Here is a tiny trained network, its code and every weight. The questions are about switching its units off for an input and a class, where a switched-off unit gives its printed mean instead of its output.

import numpy as np


def w(rows, s, z=0):
    codes = np.array(rows[::2]) - 128.0
    scale = np.full(codes.shape[1], s)
    scale[-1] = z or s
    return codes * scale


def f(y):
    return np.maximum(y, 0)


def log_softmax(a):
    a = a - a.max(-1, keepdims=True)
    return a - np.log(np.exp(a).sum(-1, keepdims=True))


def net(x, mask):
    res = np.array(x, float).reshape(1, 3) / 4 @ E
    y = f(res @ A[0][:, :-1].T + A[0][:, -1])
    res = res + np.where(mask, y, B[0][:, -1]) @ B[0][:, :-1]
    return log_softmax(res[-1] @ U[:, :-1].T + U[:, -1])


A, B = {}, {}
E = w([
[10,199,156,84,99,132,114,93,163],'x0',
[136,131,80,149,37,55,43,182,178],'x1',
[99,162,115,152,56,79,186,113,13],'x2',
],0.014)
A[0] = w([
[71,128,137,115,165,111,88,147,125,254],'N1',
[127,116,173,119,223,210,199,56,89,126],'N2',
[106,123,49,142,120,28,4,160,152,82],'N3',
[90,157,67,116,133,127,132,134,65,145],'N4',
[123,111,71,163,180,185,54,135,235,108],'N5',
[132,102,164,93,197,219,45,174,152,92],'N6',
[120,121,156,141,119,134,131,148,126,117],'N7',
[150,85,178,99,154,149,66,133,180,87],'N8',
[107,166,116,168,56,111,182,149,79,102],'N9',
[85,192,137,94,121,97,83,87,161,77],'N10',
[93,174,129,93,100,116,164,132,186,140],'N11',
[146,142,82,153,84,82,108,186,178,91],'N12',
[44,161,137,76,163,145,121,74,137,105],'N13',
[125,167,122,189,73,81,163,125,61,84],'N14',
[118,92,156,90,209,182,56,179,187,155],'N15',
[177,70,71,161,151,169,179,151,101,90],'N16',
[139,139,119,154,86,59,216,162,52,136],'N17',
[190,39,98,188,188,74,116,196,100,86],'N18',
[130,137,93,175,73,82,104,198,170,162],'N19',
[241,77,109,194,136,95,151,160,112,148],'N20',
[67,177,171,58,88,128,99,82,156,91],'N21',
],0.011,0.017)
B[0] = w([
[111,82,124,155,9,208,130,171,105,233],'N1',
[130,173,179,60,172,83,111,204,101,255],'N2',
[155,197,160,102,162,70,130,143,118,218],'N3',
[153,108,135,132,89,115,144,108,119,179],'N4',
[140,105,164,123,143,124,166,84,98,213],'N5',
[121,103,152,129,158,94,160,102,122,197],'N6',
[127,122,143,109,127,126,103,115,115,128],'N7',
[167,111,130,133,143,93,148,71,115,178],'N8',
[152,118,126,150,151,118,171,94,115,192],'N9',
[107,168,95,168,186,118,101,107,165,166],'N10',
[98,118,113,147,129,139,109,119,132,175],'N11',
[143,154,135,134,152,86,133,159,133,189],'N12',
[101,146,93,171,178,97,113,133,154,183],'N13',
[144,120,127,123,186,129,172,80,99,190],'N14',
[152,102,147,151,91,107,155,99,92,231],'N15',
[90,152,108,137,141,145,59,115,175,180],'N16',
[130,124,151,144,100,129,160,89,103,217],'N17',
[79,134,99,163,147,120,88,113,156,202],'N18',
[105,150,175,84,126,100,132,181,104,224],'N19',
[71,103,121,167,129,160,95,128,163,228],'N20',
[101,137,85,170,170,139,90,97,180,184],'N21',
],0.015,0.02)
U = w([
[142,91,149,162,147,89,199,9,102,91],'0',
[122,201,160,107,172,65,117,203,117,105],'1',
[70,135,78,201,165,114,45,75,172,104],'2',
[100,50,142,165,30,173,140,201,100,248],'3',
[155,117,102,117,140,158,137,135,153,115],'4',
[168,110,75,116,102,140,119,133,157,114],'5',
[161,105,66,109,116,138,92,145,129,103],'6',
],0.014,0.016)

Each question gives the input, the list of numbers given to net, and the class t.
The units are the neurons (one row each of A and B). Each row of codes is followed by its name. A weight is (code - 128) times the scale printed after its matrix; where a second scale follows, it is the last column's (A, B and U).
mask holds one flag per neuron, in row order. A switched-off neuron (its flag False) gives its mean, the last column of its row in B, instead of its output. The means were averaged over made-up inputs and are rounded, as every weight is.
A unit's drop is (log p(t) with every unit on - log p(t) with that unit switched off) / (log p(t) with every unit on - log p(t) with every unit switched off).
The circuit of an input: a set's keep is (log p(t) with only the set's units on - log p(t) with every unit switched off) / (log p(t) with every unit on - log p(t) with every unit switched off). Starting from the 12 units with the biggest drops (on a tie, the unit counted first), units are removed one at a time, each time the one whose removal leaves the highest keep (on an exact tie, the one counted first), for as long as the keep stays at least 0.8.
units of the circuit, in order: the units of the circuit, biggest drop first
unit that matters most: the unit with the biggest drop
k most important neurons: the k neurons with the biggest drops, biggest first
drop of u: that unit's drop, to one decimal
input [6,2,5], class 2: units of the circuit, in order => (N21)
input [4,3,-4], class 0: 2 most important neurons => (N2; N5)
input [4,6,-7], class 0: 2 most important neurons => (N5; N2)
input [-6,5,-6], class 0: 3 most important neurons => (N5; N2; N15)
input [-6,-6,-2], class 1: 2 most important neurons => (N2; N21)
input [8,-2,-8], class 0: 3 most important neurons => (N15; N5; N6)
input [-2,4,-5], class 0: 2 most important neurons => (N2; N5)
input [-2,7,7], class 0: 4 most important neurons => (N2; N17; N14; N9)
input [3,-1,-2], class 3: 2 most important neurons => (N1; N18)
input [1,4,5], class 0: 2 most important neurons => (N2; N14)
input [-1,-4,2], class 1: 2 most important neurons => (N2; N1)
input [3,-4,-3], class 1: 4 most important neurons => (N2; N13; N20; N17)
input [5,-7,-3], class 1: drop of N2 => 3.7
input [-3,1,-2], class 3: unit that matters most => N21
input [-3,-3,-1], class 3: drop of N13 => 0.2
input [-3,-5,0], class 1: drop of N2 => 0.7
